Each row has a name. After each piece below comes the name of the row it's from, unless a question asks for something else. Each question is about the rows just above it.

Columns, left to right: A L Z V W X S
Seti: [111 118 117 114 144 174  92]
Zomo: [126 102 121 124 131 131 146]
zasi: [152  84 152  77 148 201  91]
rol: [111 118 117 114 144 199 159]
Shuffled zasi with one entry gone: [152 152 148 201  91  84], missing
[77]
[ 92 146  91] is in which column, read top down?
S

Columns, left to right: F Q U G Y N
Fulof: [143  83  81 111  64 147]
neb: [134  72 144 134 152 148]
gak: [ 99 123 145  83 154 137]
Fufi: [111  93 127 105 122 138]
zagif: [149 135 154 150 168  84]
lema: [ 66 118 155  66 147 145]
zas: [106 102 116 103 106 174]
asked: [145  83]
gak
Which column holds [144 145 127] top down?
U
[155  66] is in which row?
lema
[ 93 135 118] is in which column, read top down?
Q

Columns, left to right: P K H R M J E D B T
gani: [145 150 138 169 172 125 164 143 120 131]
Dira: [159 130 152 105 105 158 103 101 138 135]
kinen: [112 138 131 168 126 141 160 104 125 107]
Sido: [107 103 107  65 151 129 111 116 150 154]
Which entry of kinen is missing from [141 160 125 131 168 104 138 112 107]?
[126]
Which entry of Sido is missing from [129  65 103 111 107 107 151 116 154]?
[150]

Columns, left to right: lokif gup nik Teba tam vofu toka nor mubit fasom
Dupon: [119  99 130  95 113 103 153 178  84  85]
moso: [117 110 127 103 113 104 109 142  83 113]
tete: [133 147 111 109 141 126  72  91 117 170]
pif: [107  82 170 143  84 101 101 121  84 108]
vig: [111 109 141 126  72  90 117 170  62  98]
Belo: [135  85 130  95 113 103 153 178  84  85]
kog: [147 144 124 142 150 161 146 125 178 127]
Which entry of Belo is missing from [ 95 113 103  85  84 130  85 178 153]?
[135]
Where do [111 109 141 126  72  91 117 170] appear?
tete
Belo without one entry, shuffled: [103  85  95 178 113  85 135 153 130]. Gone:
[84]

Columns, left to right: bosez gur Sof Tib Zup gadir sefu Luzud
tunok: [117 106 115 102 145 102 109 169]
Peme: [ 96 120 124 119 127 113 124 148]
Posuz: [139 149 130 142 156 155 140  84]
nug: [145 101 109 119 163 123 100 147]
tudi: [ 69 125 132 108 180 124  89 153]
Peb: [108 156 142 156 140 155 130  84]
guton: [ 95 126 133 129 161 138 106 135]
tuduz: [ 96 120 124 119 163 104 100 147]
The row with [145 102 109] is
tunok
Which row holds [142 156 140 155 130  84]?
Peb
Which row holds [101 109 119 163 123 100]?
nug

Columns, left to right: Naf kamum tul bigon zos fota Pepa Lada Ruv
sud: [166 110  96 108 109 133  94 124 116]
bor: [101 145 151 125 147 133 144  56 127]
suvub: [119  86  83  97  83  96  81 141  88]
zad: [166 110  96 108 109 133  94 124  72]
sosup: [ 92  60  88 189  67  53 134 108 190]
Shuffled bor with one entry gone: [147 125 101 127  56 133 145 151], missing
[144]
[ 56 141 124 108] is in which column, read top down?
Lada
[166 101 119] is in which column, read top down?
Naf
Which column holds [145  86 110  60] top down?
kamum
asked: [86 83 97 83 96 81]
suvub

Columns, left to right: zugak nesa raba lono Tibo dimam ves sut zom
zem: [155 123  85 158 154  99 123  95 160]
tet: [110 134 147 116 122 124 177  97 154]
rezam: [101 124 168  91 102 156 126 108 147]
zet: [135 154  99 123 134 115 126  78 181]
Felos: [155 123  85 154 154  99 123 134 132]
Where do [154 154  99 123 134] appear?
Felos
Which entry of Felos is missing from [132 123 154 154  99  85 134 123]?
[155]
zet without one entry, shuffled: [ 99 123 135  78 154 115 181 126]. Gone:
[134]
[102 134] is in which column, read top down?
Tibo

Columns, left to right: temo totul Nopuv gab duv Dap doli liro
latu: [166 160  99 130 144 103 123 153]
puvi: [166 160  99 159 145  66 115 145]
kezum: [145 129 105 148 165 125 147 139]
pere: [127 117 118 138 132 130 124 150]
ligor: [155 133 106 155 186 126 153 151]
ronam: [132 145 133 104 110  96  96 122]
muzez: [127 117 118 138 132 130 135 132]
sunub: [166 160  99 130 145  66 115 107]
Rukod: [132 160  99 145 130 104 102 127]
Which entry of puvi is missing from [ 66  99 166 145 145 159 115]?
[160]
pere without one entry, shuffled: [124 118 138 130 132 117 150]. Gone:
[127]
Which column holds this, read top down? [115 102]
doli
asked: [160  99 159 145]
puvi

Columns, left to right: fut guf kunus poz
Fogif: [162  78  90 183]
mado: [128 123 136  52]
Gefe: [128 123 136 177]
vop: [ 86 125 126 119]
Buka: [133  74  94 179]
sov: [164 122  86 120]
ziv: [147 125 126 144]
Murez: [162  78  90  52]
Which column holds this, read top down? [133 164 147]
fut
Where do [147 125 126 144] appear?
ziv
[136 177] is in which row?
Gefe
Which column holds [164 147] top down?
fut

Columns, left to right: Lum fasoz Gif bif Saz ruto rov bagun rava
rezo: [154 188 153 143 136 121 137 105 162]
bomi: [108 106 109 125 112 132 117 145 104]
Tep: [127  99 128 121 121 120 139 121 125]
piz: [136 113 136 126 128 131 128 161 138]
difa: [133 117 128 135 134 128 128 106 130]
Rete: [109 103 121 128 121 120 127 134 105]
asked: [125 112]
bomi
Which entry of difa is missing from [117 130 128 134 133 106 128 128]?
[135]
Which column holds [138 130 105] top down?
rava
The row with [133 117 128 135 134 128 128 106] is
difa
The row with [128 121 121 120] is
Tep
asked: [132 117]
bomi
asked: [154 188 153 143 136]
rezo

Columns, left to right: Duvol Rad Famod Sikal nuz
nezi: [125  79  92 181 114]
kasu: [125  92 181  79 107]
dizom: [125  80  92 182 115]
asked: [ 80  92 182 115]
dizom
asked: [125  79  92 181]
nezi
[181  92] is in which column, read top down?
Famod
[92 80] is in which column, read top down?
Rad

Columns, left to right: Bof mipe bimab Vid fef zipen Munon
Zel: [117 130 186 155 127 112 100]
zavez: [181 155 130 186 129 138 203]
zokeg: [ 70 111 127  86 128 120  59]
koniv: [123 137 124 124 129 129 125]
tebi: [149 117 127 147 128 121 156]
fivip: [136 147 128 145 128 125 144]
Dubu: [109 122 127  95 128 124 101]
keniv: [ 83 120 125  76 128 134  75]
asked: [155 130 186]
zavez
[121 125 124 134] is in which column, read top down?
zipen
Which column holds [203  59 125 156 144 101  75] top down?
Munon
Shuffled keniv with one entry gone: [ 75  76  83 120 125 134], missing
[128]

Columns, left to right: vagar silap Pag muzof kezep Vum Zazig guvok Bak denab
niv: [130 130 130 129 132 130 122 135 130 121]
Bopo: [131 112 106 119 108  89 110 154 116 123]
gugi: [129 129 106 108 116 110  89 154 119  94]
nufom: [124 124 124 127 123 124 130 126 124 131]
Which row holds [130 129]?
niv
asked: [106 108 116 110  89 154 119]
gugi
nufom without one entry, shuffled: [130 124 124 124 127 126 124 131 124]. Gone:
[123]
asked: [124 124 124 127 123 124 130 126 124 131]
nufom
Where do [124 124 124 127 123 124] appear?
nufom
[121 123] is in which column, read top down?
denab

Columns, left to right: gitep sazi virez vilip
Fuvu: [156  61  62  61]
bod: [ 98 133 115 132]
zira: [ 48  62 156  95]
Shuffled Fuvu with one entry gone: [ 61 156  61], missing
[62]
Where do [ 48  62 156] appear?
zira
Where do [156  95] appear?
zira
asked: [ 98 133 115]
bod
bod without one entry, shuffled: [ 98 132 133]. Gone:
[115]
Which column holds [ 62 115] top down?
virez

Columns, left to right: Lus fiti tipev Deko
rab: [132 114 196 123]
teban: [130 133 148 110]
vuvi: [132 112 208 124]
kimum: [129 130 139 119]
kat: [129 134 137 147]
loru: [128 109 130 137]
Veko: [126 151 120 121]
Fes: [128 143 133 129]
Ran: [132 112 208 120]
Which column holds [123 110 124] top down?
Deko
Which column holds [120 133] top down?
tipev

Columns, left to right: fumel dogot pemeb fofa
peze: [126 127 124 124]
Mozu: [125 122 124 124]
zepo: [131 126 124 124]
Mis: [126 131 132 132]
Which entry of peze is missing from [124 127 124]?
[126]
asked: [122 124]
Mozu
asked: [126 127 124 124]
peze
The row with [126 131] is
Mis
asked: [131 126 124 124]
zepo

Columns, left to right: vek sepog mivud Borad Nore pog
ton: [ 64 128 131  83 127 123]
sodu: [157 209 130 139 130 145]
fal: [134 160 129 115 126 122]
Viso: [202 123 134 159 129 137]
Which column holds [145 122 137] top down?
pog
ton without one entry, shuffled: [131  64  83 123 128]. Gone:
[127]
asked: [202 123 134 159]
Viso
[131 130] is in which column, read top down?
mivud
asked: [134 159]
Viso

Columns, left to right: Vafam zupat tukiv Gini mivel Kene Bavam nimi
Zes: [123 198  71 139 116 160  73 139]
zatu: [131  98 174  98 147 109 152 130]
pudo: [127 182 125 100 125 160 129  93]
kotep: [131  98 174  98 147 109 126 130]
[139 130  93] is in which column, read top down?
nimi
[129 126] is in which column, read top down?
Bavam

Columns, left to right: vafe zetod Nulo gatog gazub
Vizeg: [130 126 130 143 125]
rine: [127 129 128 134 124]
gurom: [132 133 129 133 133]
Kupi: [122 131 126 198 119]
Which entry of rine is missing from [134 127 124 129]?
[128]
Which column holds [128 129] top down?
Nulo
Which entry of gurom is missing from [133 133 133 129]?
[132]
Vizeg without one entry, shuffled: [130 125 126 130]. Gone:
[143]
Shuffled gurom with one entry gone: [129 133 133 133], missing
[132]
Which entry of Vizeg is missing from [126 130 143 130]?
[125]
Which entry of Kupi is missing from [131 198 122 126]?
[119]

